Each row has two labels, one from each of two sets.
[ 0.33 -2.25 -0.80 -0.48  0.39 -0.75 -0.54  0.41 -0.59 -0.09  0.59  1.64
 -2.02 -0.50 -0.04  0.05  0.07 -0.77]
PB [20]
[-1.25  2.12 -1.54  0.95 -0.31  0.47  0.63 -0.71  0.93  0.39 -0.08 -1.31
 -0.54  0.10  1.20 -0.19  0.29 -0.79]
GM [20]
[-0.72  1.51  0.23  0.40  0.28 -0.30  1.02 -1.16  0.70 -0.16 -0.05 -0.86
  0.05  0.55 -1.03  0.59 -0.54  0.33]
GM [18]
[-0.78  3.19  1.10  0.76 -0.23  0.06  0.44 -0.70  1.63 -0.06 -0.09  1.09
  1.21  1.02  0.75  0.24 -0.27  0.49]
GM [20]
[-1.45 -1.45 -2.26  0.07  0.06  2.79 -1.07 -1.95  1.27  0.72  0.49 -1.14
 -2.57 -1.80  1.93  0.51 -0.11 -0.36]
LD [20]
[-0.86  2.65 -0.22 -0.05 -0.25 -2.81  0.15 -1.31 -0.26 -0.45 -0.09 -0.02
  1.53  1.27 -0.21  0.54  0.94 -0.29]
GM [18]
[-1.01  1.41 -0.26 -0.14  0.09 -0.83  0.09 -0.31 -0.05  0.55  0.16 -0.29
  0.82 -0.04  0.94  0.32  0.76 -0.86]
GM [18]
[-0.53 -3.06 -1.28  1.57 -0.27  1.17  0.74  0.27  3.49  0.98 -0.51 -1.45
 -0.62 -1.23  1.01  0.09 -1.89 -1.58]
GM [20]
[-1.00  2.56 -0.34 -0.26  0.03 -0.30  0.92 -0.53 -0.26  0.29 -0.27 -1.26
  1.37  0.55  0.76  0.15  0.91 -0.56]
GM [18]
[-1.36 -1.08 -1.19  0.66  0.03  2.43 -0.58 -0.16  0.29  0.29  0.48 -1.63
 -2.33 -1.91  1.43  0.00  0.65 -0.64]
LD [18]
[-0.57 -0.29 -0.61  0.34 -0.15 -1.84  0.07 -0.17  0.51 -0.61  0.50  1.91
 -1.38  1.07  0.67  0.24  0.79 -0.55]
PB [18]
[-1.28  0.59  0.13 -0.23  0.39 -1.00  0.91 -0.33  0.12  0.22  0.09 -0.76
  0.63  0.11  0.10  0.27  0.32 -0.78]
GM [18]
[ 0.82 -0.06 -1.22  0.93 -0.44 -1.84  0.00 -0.22  1.01 -0.31  0.54  1.78
 -2.06  0.41 -0.50  0.27 -1.21 -0.30]
PB [20]
[ 0.82  2.13 -0.36  0.84 -0.70 -2.56 -0.88 -0.90  0.32 -0.84  0.71  1.90
 -1.09  1.27 -0.50  0.21 -0.54  0.23]
PB [20]
[-1.18  5.58  0.93  0.88 -0.60 -1.51 -0.65 -0.23 -0.16 -0.20  0.84  0.61
  1.54  1.26  0.95 -0.11  1.18 -0.19]
GM [20]
[-0.64  1.79 -0.18  0.23  0.09 -0.46  0.54 -0.49 -0.20  0.25  0.09 -0.83
  1.02  0.26 -0.12  0.26  0.32 -0.47]
GM [18]
[-0.12  2.35  1.27  0.31 -0.26 -3.20  0.48 -1.56  0.16 -0.82 -0.04 -1.42
  1.94  1.50 -2.39  0.62 -0.24  0.07]
GM [20]
[-1.47 -5.51 -1.46  1.76  0.23  3.66  0.82  1.94  2.58  0.90  0.41 -0.63
 -4.46 -2.82  1.68 -0.59 -0.94 -2.24]
PB [20]
[-0.76 -0.22  0.03 -0.11  0.34 -0.39  0.79  0.02  0.57  0.08  0.00 -0.14
  0.25  0.20  0.42  0.23  0.40 -0.74]
GM [18]
[-1.38  0.87 -0.08  0.37  0.39  1.22  0.04 -0.11  0.11  0.23  0.61  0.03
 -0.74 -0.48  1.52  0.02  0.64 -0.70]
GM [18]
[ 0.72 -1.94  0.23  0.43  0.14 -2.64 -0.42  0.22  1.37 -0.72  0.57  2.93
 -1.88  0.61 -1.40  0.45 -1.00 -0.59]
PB [20]
[-0.34  0.24 -1.06  1.65 -0.55 -0.23 -0.46 -0.37  2.01  0.02  0.58  0.74
 -1.35 -0.07  1.05  0.42 -0.81 -0.52]
PB [20]
[-1.98  7.29  0.29  0.20 -0.88 -1.61 -0.94 -2.48 -0.86 -0.90  0.94  1.49
  2.40  2.20  2.43  0.13  2.09  1.35]
GM [18]
[-1.39  1.53 -1.38  0.05 -0.13  1.15  0.24 -0.25  0.91  0.95  0.44  2.07
 -0.88  0.05  3.11  0.51  0.23 -0.63]
GM [20]
[-0.09  2.71 -2.07  0.27 -0.10 -1.83  1.53 -1.28 -0.54 -0.54  0.27 -0.22
 -1.48  1.16 -0.10  0.28 -0.85  0.38]
GM [20]
[-0.66  0.72  0.44  0.36  0.03 -0.43  0.11 -0.45  0.77  0.34  0.00 -0.08
  0.34 -0.14  0.17  0.29 -0.24 -0.26]
GM [18]
[-0.05  0.57 -0.44  0.64 -0.39 -1.52 -0.48 -0.41  0.42 -0.63  0.99  0.89
 -1.63  0.24 -0.26  0.13  0.01 -0.01]
PB [18]
[-2.85 -0.17 -0.90  0.26  0.16  2.79  0.14 -0.65  0.67  0.98  0.17 -2.40
 -0.34 -1.66  2.08  0.22  1.30 -0.90]
GM [18]
